Below are the code and all the weights of a small trained network. Each question names an input and a class and asks about switching units off, where a switched-off unit gives its printed mean instead of its output.

import numpy as np


def w(rows, s, z=0):
    codes = np.array(rows[::2]) - 128.0
    scale = np.full(codes.shape[1], s)
    scale[-1] = z or s
    return codes * scale


def f(y):
    return np.maximum(y, 0)


def log_softmax(a):
    a = a - a.max(-1, keepdims=True)
    return a - np.log(np.exp(a).sum(-1, keepdims=True))


def net(x, mask):
    res = np.array(x, float).reshape(1, 8) / 4 @ E
    y = f(res @ A[0][:, :-1].T + A[0][:, -1])
    res = res + np.where(mask, y, B[0][:, -1]) @ B[0][:, :-1]
    return log_softmax(res[-1] @ U[:, :-1].T + U[:, -1])


A, B = {}, {}
E = w([
[69,38,226,129,55,159,179],'x0',
[205,73,174,167,127,17,104],'x1',
[181,44,220,10,226,157,212],'x2',
[148,45,61,237,138,156,115],'x3',
[107,176,66,78,123,80,216],'x4',
[138,36,96,106,88,122,174],'x5',
[195,154,153,94,213,110,144],'x6',
[186,87,159,138,242,1,137],'x7',
],0.0058)
A[0] = w([
[125,196,52,136,105,139,151,144],'n1',
[98,202,131,216,123,110,129,134],'n2',
[121,189,121,126,170,88,77,138],'n3',
[118,105,160,132,110,127,188,88],'n4',
[103,153,151,171,130,64,126,145],'n5',
[150,143,150,128,167,128,148,159],'n6',
[204,132,149,111,170,120,157,130],'n7',
[173,158,102,104,253,137,93,182],'n8',
[182,121,153,190,208,123,167,160],'n9',
[183,141,149,78,178,151,151,142],'n10',
[136,135,88,177,129,131,157,188],'n11',
[166,108,121,118,80,175,152,115],'n12',
[128,81,154,155,150,141,101,204],'n13',
[121,94,189,191,100,121,66,222],'n14',
[151,83,144,73,196,82,145,72],'n15',
[102,86,111,72,138,130,121,150],'n16',
[136,132,120,138,127,95,110,116],'n17',
[16,132,175,38,91,111,137,251],'n18',
[166,207,106,119,101,89,98,134],'n19',
[63,151,114,88,142,133,130,137],'n20',
[140,110,181,125,38,142,100,231],'n21',
],0.011,0.0027)
B[0] = w([
[139,172,75,62,122,170,31,208],'n1',
[91,129,36,144,166,105,41,216],'n2',
[87,121,152,131,152,117,158,207],'n3',
[159,109,184,82,102,163,156,173],'n4',
[83,78,220,127,128,118,215,185],'n5',
[47,150,70,59,143,142,95,181],'n6',
[75,173,164,53,146,146,46,217],'n7',
[119,119,105,2,156,185,79,254],'n8',
[116,105,119,61,106,211,96,232],'n9',
[70,147,147,91,130,96,116,219],'n10',
[64,109,83,120,105,169,68,183],'n11',
[168,88,101,113,42,139,177,172],'n12',
[67,84,99,153,83,94,51,203],'n13',
[111,83,100,189,141,181,104,240],'n14',
[121,143,178,65,101,125,101,233],'n15',
[178,234,146,173,154,139,144,169],'n16',
[134,117,150,145,134,103,90,162],'n17',
[118,143,230,217,140,105,228,234],'n18',
[80,134,143,97,171,200,142,208],'n19',
[138,162,124,174,115,145,123,173],'n20',
[136,124,86,180,139,129,202,221],'n21',
],0.0065,0.0083)
U = w([
[108,91,167,185,199,61,155,178],'0',
[210,125,123,194,45,166,143,44],'1',
[93,112,104,99,145,149,33,32],'2',
[121,2,103,208,139,150,101,249],'3',
],0.0089,0.0011)

Each question gives the input, the list of numbers given to net, and the class t.
The units are the neurons (one row each of A and B). Each row of codes is followed by its name. A weight is (code - 128) times the scale printed after its matrix; where a second scale follows, it is the last column's (A, B and U).
mask holds one flag per neuron, in row order. A switched-off neuron (its flag False) gives its mean, the last column of its row in B, instead of its output. The means were averaged over made-up inputs and are rounded, as every weight is.
A unit's drop is (log p(t) with every unit on - log p(t) with that unit switched off) / (log p(t) with every unit on - log p(t) with every unit switched off).
The circuit of an input: a set's keep is (log p(t) with only the set's units on - log p(t) with every unit switched off) / (log p(t) with every unit on - log p(t) with every unit switched off). Starting from the 12 units with the biggest drops (on a tie, the unit counted first), units are removed one at a time, each time the one whose removal leaves the highest keep (on an exact tie, the one counted first), for as long as the keep stays at least 0.8.
circuit, biggest first: the units of the circuit, biggest drop first
k most important neurons: the k neurons with the biggest drops, biggest first
drop when u is switched off: that unit's drop, to one decimal
input [8,3,-4,-8,6,4,8,-2], class 0: circuit, biggest first : [n18]
input [1,0,7,-5,-1,4,8,-8], class 0: circuit, biggest first : [n18, n9]
input [1,1,-5,-3,7,-4,-4,8], class 0: circuit, biggest first : [n5, n8]
input [0,-7,-8,-1,-4,8,6,-5], class 1: 2 most important neurons : [n8, n7]
input [5,3,3,-8,6,6,-8,-3], class 0: 3 most important neurons : [n18, n9, n1]
input [3,1,-6,-3,4,2,4,-3], class 1: 2 most important neurons : [n8, n7]
input [1,-4,-8,-8,-4,-2,1,2], class 0: 3 most important neurons : [n18, n8, n9]
input [4,-7,-4,-6,0,-5,6,8], class 0: 2 most important neurons : [n18, n1]
input [-7,4,1,1,-4,6,1,-7], class 3: 2 most important neurons : [n7, n15]
input [3,0,8,-6,-8,-4,-5,-6], class 0: drop when n18 is switched off : 0.3
input [5,5,4,-7,-3,7,-1,-4], class 1: drop when n18 is switched off : -0.1
input [2,-7,-7,-3,3,-5,-3,8], class 0: drop when n8 is switched off : 0.4
